Below are the code and all the weights of a small trained network. Each question names an input and a class and asks about switching units off, where a switched-off unit gives its printed mean instead of its output.

import numpy as np


def w(rows, s, z=0):
    codes = np.array(rows[::2]) - 128.0
    scale = np.full(codes.shape[1], s)
    scale[-1] = z or s
    return codes * scale


def f(y):
    return y / 2 * (1 + np.tanh(0.7978845608 * (y + 0.044715 * y**3)))


def log_softmax(a):
    a = a - a.max(-1, keepdims=True)
    return a - np.log(np.exp(a).sum(-1, keepdims=True))


def net(x, mask):
    res = np.array(x, float).reshape(1, 8) / 4 @ E
    y = f(res @ A[0][:, :-1].T + A[0][:, -1])
    res = res + np.where(mask, y, B[0][:, -1]) @ B[0][:, :-1]
    return log_softmax(res[-1] @ U[:, :-1].T + U[:, -1])


A, B = {}, {}
E = w([
[167,2,161,132,172,118,88],'x0',
[163,203,202,157,137,83,42],'x1',
[127,128,129,127,129,128,127],'x2',
[203,167,55,128,234,90,160],'x3',
[206,135,208,33,96,110,208],'x4',
[107,100,133,189,93,7,184],'x5',
[131,127,126,130,127,128,128],'x6',
[158,134,189,233,147,204,199],'x7',
],0.0091)
A[0] = w([
[124,121,144,177,89,13,172,103],'neuron 0',
[93,112,88,50,83,48,78,69],'neuron 1',
[91,70,84,111,88,173,193,117],'neuron 2',
[61,59,81,101,74,177,189,110],'neuron 3',
[105,125,101,166,133,138,105,44],'neuron 4',
[165,41,157,132,145,125,93,101],'neuron 5',
[177,129,183,62,139,126,181,78],'neuron 6',
[116,97,89,56,128,75,73,66],'neuron 7',
[38,80,215,136,1,148,84,2],'neuron 8',
[60,121,102,215,145,149,69,65],'neuron 9',
[136,188,227,167,78,88,22,95],'neuron 10',
[168,124,189,248,149,188,206,47],'neuron 11',
[124,26,185,131,118,142,93,95],'neuron 12',
[98,79,57,109,120,152,202,79],'neuron 13',
[80,122,56,179,184,123,96,71],'neuron 14',
[182,42,125,121,161,118,104,98],'neuron 15',
[107,119,109,74,82,102,67,63],'neuron 16',
[48,124,97,218,141,140,80,98],'neuron 17',
[181,118,184,76,90,125,161,39],'neuron 18',
[71,95,161,179,48,37,162,84],'neuron 19',
[133,233,63,118,129,120,188,96],'neuron 20',
[124,107,110,166,111,40,168,89],'neuron 21',
[158,152,128,65,138,202,85,71],'neuron 22',
[169,141,210,56,81,105,211,87],'neuron 23',
[51,228,128,112,9,167,158,104],'neuron 24',
[113,136,160,71,108,233,69,90],'neuron 25',
[140,108,189,219,113,196,161,70],'neuron 26',
[154,50,155,120,154,135,99,100],'neuron 27',
[224,164,47,141,252,65,152,4],'neuron 28',
],0.0098,0.0076)
B[0] = w([
[160,141,80,157,200,227,90,229],'neuron 0',
[88,225,108,65,123,114,187,238],'neuron 1',
[192,161,206,116,155,104,75,214],'neuron 2',
[198,147,209,94,157,107,78,236],'neuron 3',
[129,126,122,125,103,136,111,142],'neuron 4',
[77,149,117,198,149,69,101,189],'neuron 5',
[138,98,76,131,55,127,53,200],'neuron 6',
[78,220,126,89,118,117,189,203],'neuron 7',
[125,10,172,83,105,150,226,245],'neuron 8',
[153,111,77,114,55,117,70,229],'neuron 9',
[219,148,234,91,173,93,71,247],'neuron 10',
[72,238,102,31,131,90,182,227],'neuron 11',
[80,102,129,191,137,87,162,205],'neuron 12',
[180,170,181,120,153,104,62,193],'neuron 13',
[153,106,103,101,61,131,97,212],'neuron 14',
[88,132,132,202,142,92,130,185],'neuron 15',
[106,168,137,100,110,122,203,188],'neuron 16',
[171,116,78,117,61,110,82,247],'neuron 17',
[144,117,81,143,66,125,90,183],'neuron 18',
[137,110,66,142,192,233,145,239],'neuron 19',
[81,82,164,217,155,78,132,211],'neuron 20',
[141,133,102,132,177,195,118,193],'neuron 21',
[149,147,63,152,200,200,127,184],'neuron 22',
[145,117,49,132,38,120,40,246],'neuron 23',
[59,81,140,237,156,51,142,255],'neuron 24',
[140,92,64,149,189,223,163,212],'neuron 25',
[77,206,116,62,113,116,188,206],'neuron 26',
[94,146,114,199,145,77,107,179],'neuron 27',
[129,1,222,91,93,161,216,228],'neuron 28',
],0.0099,0.0086)
U = w([
[137,125,52,119,4,130,57,91],'0',
[53,245,108,52,131,115,191,113],'1',
[134,133,65,155,243,253,124,96],'2',
[110,31,198,109,106,149,197,254],'3',
[202,179,239,110,190,93,53,79],'4',
[34,120,129,247,164,52,125,125],'5',
],0.011,0.0047)

Each question gives the input, the list of numbers given to net, and the class t.
The units are the neurons (one row each of A and B). Each row of codes is followed by its name. A weight is (code - 128) times the scale printed after its matrix; where a second scale follows, it is the last column's (A, B and U).
mask holds one flag per neuron, in row order. A switched-off neuron (its flag False) gives its mean, the last column of its row in B, instead of its output. The means were averaged over made-up inputs and are rounded, as every weight is.
A unit's drop is (log p(t) with every unit on - log p(t) with that unit switched off) / (log p(t) with every unit on - log p(t) with every unit switched off).
The circuit of an input: a set's keep is (log p(t) with only the set's units on - log p(t) with every unit switched off) / (log p(t) with every unit on - log p(t) with every unit switched off). Starting from the 12 units with the biggest drops (on a tie, the unit counted first), units are removed one at a time, each time the one whose removal leaves the highest keep (on an exact tie, the one counted first), for as long as the keep stays at least 0.8.
circuit, biggest first: the units of the circuit, biggest drop first
k most important neurons: the k neurons with the biggest drops, biggest first
drop when u is switched off: that unit's drop, to one decimal
input [-1,1,-2,8,4,1,-2,-5], class 3: circuit, biggest first	[neuron 28]
input [8,-6,-1,2,-3,-3,6,7], class 5: circuit, biggest first	[neuron 15; neuron 5]
input [8,4,1,7,-2,7,4,8], class 1: 2 most important neurons	[neuron 11; neuron 26]
input [-6,7,-7,8,-8,7,1,5], class 0: 3 most important neurons	[neuron 17; neuron 9; neuron 14]
input [8,6,-7,0,-2,-7,-6,7], class 5: circuit, biggest first	[neuron 5; neuron 12]
input [-1,-5,2,-8,-2,6,-5,-7], class 3: 3 most important neurons	[neuron 8; neuron 11; neuron 24]
input [6,-1,-2,8,-7,6,-1,-2], class 3: 2 most important neurons	[neuron 28; neuron 23]
input [5,7,4,7,-1,4,-5,-5], class 3: 4 most important neurons	[neuron 28; neuron 3; neuron 2; neuron 13]
input [-2,-8,-1,0,2,-5,5,-8], class 1: 4 most important neurons	[neuron 1; neuron 7; neuron 10; neuron 16]
input [4,-8,5,-4,3,7,6,0], class 4: 4 most important neurons	[neuron 3; neuron 2; neuron 13; neuron 25]
input [-4,-3,7,-2,-2,5,-2,-5], class 1: 2 most important neurons	[neuron 1; neuron 25]
input [-1,2,5,-4,3,-3,5,-4], class 1: 4 most important neurons	[neuron 28; neuron 1; neuron 20; neuron 16]
input [6,4,6,7,-1,-6,4,1], class 3: 3 most important neurons	[neuron 28; neuron 0; neuron 19]
input [7,8,4,-8,-1,-1,0,-6], class 3: circuit, biggest first	[neuron 8]
input [-5,1,1,-4,-5,8,1,-7], class 2: drop when neuron 21 is switched off	0.2
input [-5,-7,-8,4,3,1,4,-2], class 4: drop when neuron 27 is switched off	0.0
input [-7,8,-6,4,-6,-3,-1,-6], class 4: drop when neuron 11 is switched off	0.1
